Here is a tiny trained network, its code and every weight. The questions are about switching its units off for an input and a class, where a switched-off unit gives its printed mean instead of its output.

import numpy as np


def w(rows, s, z=0):
    codes = np.array(rows[::2]) - 128.0
    scale = np.full(codes.shape[1], s)
    scale[-1] = z or s
    return codes * scale


def f(y):
    return y / 2 * (1 + np.tanh(0.7978845608 * (y + 0.044715 * y**3)))


def log_softmax(a):
    a = a - a.max(-1, keepdims=True)
    return a - np.log(np.exp(a).sum(-1, keepdims=True))


def net(x, mask):
    res = np.array(x, float).reshape(1, 6) / 4 @ E
    y = f(res @ A[0][:, :-1].T + A[0][:, -1])
    res = res + np.where(mask, y, B[0][:, -1]) @ B[0][:, :-1]
    return log_softmax(res[-1] @ U[:, :-1].T + U[:, -1])


A, B = {}, {}
E = w([
[126,126,129,126,126,128],'x0',
[89,236,114,154,100,207],'x1',
[146,170,68,133,32,2],'x2',
[45,96,188,200,99,96],'x3',
[130,130,129,130,129,125],'x4',
[148,188,224,99,136,87],'x5',
],0.008)
A[0] = w([
[52,249,97,137,84,173,69],'n0',
[53,105,168,200,109,109,87],'n1',
[86,69,21,140,117,146,85],'n2',
[163,37,147,113,174,97,71],'n3',
[135,192,254,70,148,90,106],'n4',
[161,208,236,83,134,71,80],'n5',
[158,27,135,70,124,34,34],'n6',
[190,143,82,72,151,139,43],'n7',
[130,172,66,103,14,30,5],'n8',
[215,148,81,73,179,162,135],'n9',
[206,164,67,43,129,149,97],'n10',
],0.0073,0.0033)
B[0] = w([
[205,97,167,209,103,139,203],'n0',
[89,72,172,119,89,90,190],'n1',
[116,114,69,172,157,110,193],'n2',
[159,151,142,151,118,174,195],'n3',
[106,88,62,165,158,143,220],'n4',
[108,95,70,183,177,127,211],'n5',
[187,122,150,178,108,167,233],'n6',
[105,79,166,148,111,115,168],'n7',
[102,87,147,35,163,249,253],'n8',
[85,87,162,130,82,105,229],'n9',
[88,48,166,158,86,74,220],'n10',
],0.012,0.0048)
U = w([
[92,110,164,67,157,230,98],'0',
[63,87,190,145,67,39,66],'1',
[253,136,157,189,100,148,90],'2',
[96,116,13,173,169,109,86],'3',
[123,142,131,118,124,117,255],'4',
[117,139,123,116,117,107,242],'5',
[143,188,115,88,131,63,110],'6',
[154,215,129,72,141,71,68],'7',
],0.013,0.012)

Each question gives the input, the list of numbers given to net, and the class t.
The units are the neurons (one row each of A and B). Each row of codes is followed by its name. A weight is (code - 128) times the scale printed after its matrix; where a second scale follows, it is the last column's (A, B and U).
mask holds one flag per neuron, in row order. A switched-off neuron (its flag False) gives its mean, the last column of its row in B, instead of its output. The means were averaged over made-up inputs and are rounded, as every weight is.
A unit's drop is (log p(t) with every unit on - log p(t) with that unit switched off) / (log p(t) with every unit on - log p(t) with every unit switched off).
The circuit of an input: a set's keep is (log p(t) with only the set's units on - log p(t) with every unit switched off) / (log p(t) with every unit on - log p(t) with every unit switched off). Starting from all 11 units, units are removed one at a time, each time the one whose removal leaves the highest keep (on an exact tie, the one counted first), for as long as the keep stays at least 0.8.
units of the circuit, in order: the units of the circuit, biggest drop first
k most important neurons: the k neurons with the biggest drops, biggest first
drop of u: that unit's drop, to one decimal
input [6,2,-4,-3,-5,5], class 5: units of the circuit, in order => [n8]
input [7,1,-6,7,3,8], class 3: units of the circuit, in order => [n4 n5]
input [-1,3,-1,-8,-3,-5], class 1: units of the circuit, in order => [n10 n9]
input [-6,-4,3,-7,-6,-7], class 1: units of the circuit, in order => [n10 n9]
input [-2,-6,-4,5,1,7], class 3: 3 most important neurons => [n4 n5 n8]
input [-3,-4,6,-8,3,1], class 1: 3 most important neurons => [n10 n9 n7]
input [5,-3,7,7,-2,-2], class 0: 2 most important neurons => [n8 n10]
input [-1,-5,6,3,-4,7], class 3: units of the circuit, in order => [n5 n4]
input [-4,7,-7,-5,-6,-8], class 3: 2 most important neurons => [n2 n8]
input [7,-7,-6,-2,-6,2], class 2: units of the circuit, in order => [n8 n3]
input [5,5,-5,-7,7,-1], class 1: drop of n8 => 0.2
input [7,1,-2,-8,8,4], class 1: drop of n9 => 0.1
input [3,-1,8,-7,-8,-4], class 0: drop of n8 => 1.7
input [7,3,-7,-8,5,3], class 1: drop of n7 => 0.1
input [-6,8,-5,7,-1,8], class 2: units of the circuit, in order => [n0]
